Below is a small trained network, with its code and all its weights. Each question gives an input and a target symbol and asks what happens when units are switched off, that is, made to give their printed mean instead of their output.

import numpy as np


def w(rows, s, z=0):
    codes = np.array(rows[::2]) - 128.0
    scale = np.full(codes.shape[1], s)
    scale[-1] = z or s
    return codes * scale


def norm(h):
    return h / np.sqrt((h * h).mean(-1, keepdims=True) + 1e-5)


def f(y):
    return np.maximum(y, 0)


def softmax(a):
    e = np.exp(a - a.max(-1, keepdims=True))
    return e / e.sum(-1, keepdims=True)


def log_softmax(a):
    a = a - a.max(-1, keepdims=True)
    return a - np.log(np.exp(a).sum(-1, keepdims=True))


def net(x, mask):
    ids = ['Λαβεζθμτφψ'.index(c) for c in x.split()]
    T = len(ids)
    res = E[ids] + P[:T]
    r = norm(res)
    for j in range(3):
        rows = slice(2 * j, 2 * j + 2)
        q, k, v = (r @ M[0][rows].T for M in (Q, K, V))
        z = softmax(np.where(np.tri(T) > 0, q @ k.T / 2**0.5, -1e9)) @ v
        o = O[0][rows]
        res = res + np.where(mask[j], z, o[:, -1]) @ o[:, :-1]
    y = f(norm(res) @ A[0][:, :-1].T + A[0][:, -1])
    res = res + np.where(mask[3:15], y, B[0][:, -1]) @ B[0][:, :-1]
    return log_softmax(norm(res)[-1] @ U[:, :-1].T + U[:, -1])


Q, K, V, O, A, B = {}, {}, {}, {}, {}, {}
E = w([
[101,69,95,97,124],'Λ',
[164,134,43,126,136],'α',
[161,162,212,134,2],'β',
[108,183,111,92,79],'ε',
[120,83,184,111,90],'ζ',
[87,90,55,159,187],'θ',
[66,85,154,110,106],'μ',
[87,119,51,151,177],'τ',
[196,103,147,124,98],'φ',
[183,95,77,141,149],'ψ',
],0.016)
P = w([
[129,94,150,252,62],'0',
[209,28,176,2,27],'1',
[224,101,149,26,112],'2',
[140,102,149,84,124],'3',
[144,118,150,145,107],'4',
[141,157,137,207,89],'5',
[106,155,113,211,45],'6',
],0.0072)
Q[0] = w([
[115,68,106,171,45],'head 1',
[79,106,180,105,158],'head 1',
[103,132,101,189,2],'head 2',
[169,42,69,169,90],'head 2',
[153,206,216,83,220],'head 3',
[103,88,128,84,161],'head 3',
],0.0087)
K[0] = w([
[124,155,149,216,164],'head 1',
[144,142,116,112,151],'head 1',
[99,111,86,247,148],'head 2',
[108,111,182,187,153],'head 2',
[163,80,151,79,137],'head 3',
[153,137,145,99,180],'head 3',
],0.011)
V[0] = w([
[59,206,90,97,172],'head 1',
[244,109,193,108,124],'head 1',
[93,105,238,96,129],'head 2',
[125,176,167,163,207],'head 2',
[89,235,195,89,56],'head 3',
[197,201,65,132,107],'head 3',
],0.011)
O[0] = w([
[232,83,223,80,190,53],'head 1',
[16,161,102,92,179,130],'head 1',
[152,172,89,226,162,65],'head 2',
[128,254,124,94,141,1],'head 2',
[101,152,189,214,187,175],'head 3',
[41,32,167,111,175,181],'head 3',
],0.0097,0.0087)
A[0] = w([
[128,191,147,119,143,142],'neuron 1',
[247,96,133,113,126,190],'neuron 2',
[110,144,70,125,169,22],'neuron 3',
[89,179,203,80,163,48],'neuron 4',
[108,162,201,81,201,2],'neuron 5',
[159,160,147,135,157,89],'neuron 6',
[123,81,77,117,123,160],'neuron 7',
[120,161,147,84,120,228],'neuron 8',
[174,142,67,167,129,162],'neuron 9',
[145,89,104,153,203,143],'neuron 10',
[152,84,103,105,108,145],'neuron 11',
[104,207,103,51,100,145],'neuron 12',
],0.012,0.0026)
B[0] = w([
[105,132,170,110,107,129],'neuron 1',
[191,184,184,115,151,165],'neuron 2',
[111,123,107,208,148,138],'neuron 3',
[109,167,157,59,237,145],'neuron 4',
[97,231,148,115,165,136],'neuron 5',
[120,109,143,167,124,128],'neuron 6',
[136,79,134,161,181,254],'neuron 7',
[195,169,204,141,84,152],'neuron 8',
[107,167,138,207,173,159],'neuron 9',
[109,161,133,225,79,173],'neuron 10',
[148,105,155,151,148,221],'neuron 11',
[208,160,101,123,1,157],'neuron 12',
],0.0095,0.0063)
U = w([
[151,65,86,230,1,254],'Λ',
[70,55,127,72,115,174],'α',
[68,189,114,161,152,185],'β',
[97,94,236,228,199,160],'ε',
[95,229,45,198,104,99],'ζ',
[195,163,121,148,97,77],'θ',
[177,213,89,229,108,109],'μ',
[220,152,157,119,118,78],'τ',
[16,181,7,119,95,75],'φ',
[71,119,55,79,69,5],'ψ',
],0.0077,0.0035)

Each question gives the input, a string of symbols that net reads in full, and the target symbol t.
The units are the heads (2 rows each of Q, K, V and O) and the neurons (one row each of A and B). Each row of codes is followed by its name. A weight is (code - 128) times the scale printed after its matrix; where a second scale follows, it is the last column's (O, A, B and U).
mask holds one flag per unit, heads first, then neurons. A switched-off unit (its flag False) gives its mean, the last column of its rows in O or B, instead of its output. The means were averaged over made-up inputs and are rounded, as every weight is.
A unit's drop is (log p(t) with every unit on - log p(t) with that unit switched off) / (log p(t) with every unit on - log p(t) with every unit switched off).
The circuit of an input: a set's keep is (log p(t) with only the set's units on - log p(t) with every unit switched off) / (log p(t) with every unit on - log p(t) with every unit switched off). Starting from the 12 units with the biggest drops (on a tie, the unit counted first), units are removed one at a time, each time the one whose removal leaves the highest keep (on an exact tie, the one counted first), for as long as the keep stays at least 0.8.
units of the circuit, in order: the units of the circuit, biggest drop first
top k neurons: the k neurons with the biggest drops, biggest first
which heads matter: for each layer, one digit per head in row order, 1 if its drop is at least 0.15 and else 0, layers parted by /
drop when u is switched off: that unit's drop, to one decimal
input ψ ε Λ α α α ε, target α: units of the circuit, in order	(head 3; head 2)
input φ β ε, target φ: units of the circuit, in order	(head 1)
input α φ τ ε Λ τ, target α: units of the circuit, in order	(head 2; head 3)
input ε ε ε, target ε: which heads matter	001
input Λ ζ ζ Λ ε ε Λ, target ε: which heads matter	001
input ε ε θ ε ε, target ε: which heads matter	101
input ε φ ζ φ τ ε ψ, target ε: which heads matter	111
input φ ε φ ζ, target φ: which heads matter	100
input ε ε τ ε θ α, target ε: which heads matter	101
input ε ε ψ ζ α ε β, target ε: top 2 neurons	(neuron 4; neuron 12)
input φ ε φ φ Λ, target φ: drop when head 1 is switched off	1.0
input ε ζ θ ε Λ ε ψ, target ε: drop when neuron 12 is switched off	0.1
input ε ε ε ε β, target ε: drop when head 3 is switched off	1.1
input ε Λ ζ φ μ α ε, target α: units of the circuit, in order	(head 2)
input ψ ε ζ ε α ψ, target α: units of the circuit, in order	(head 2; head 3)
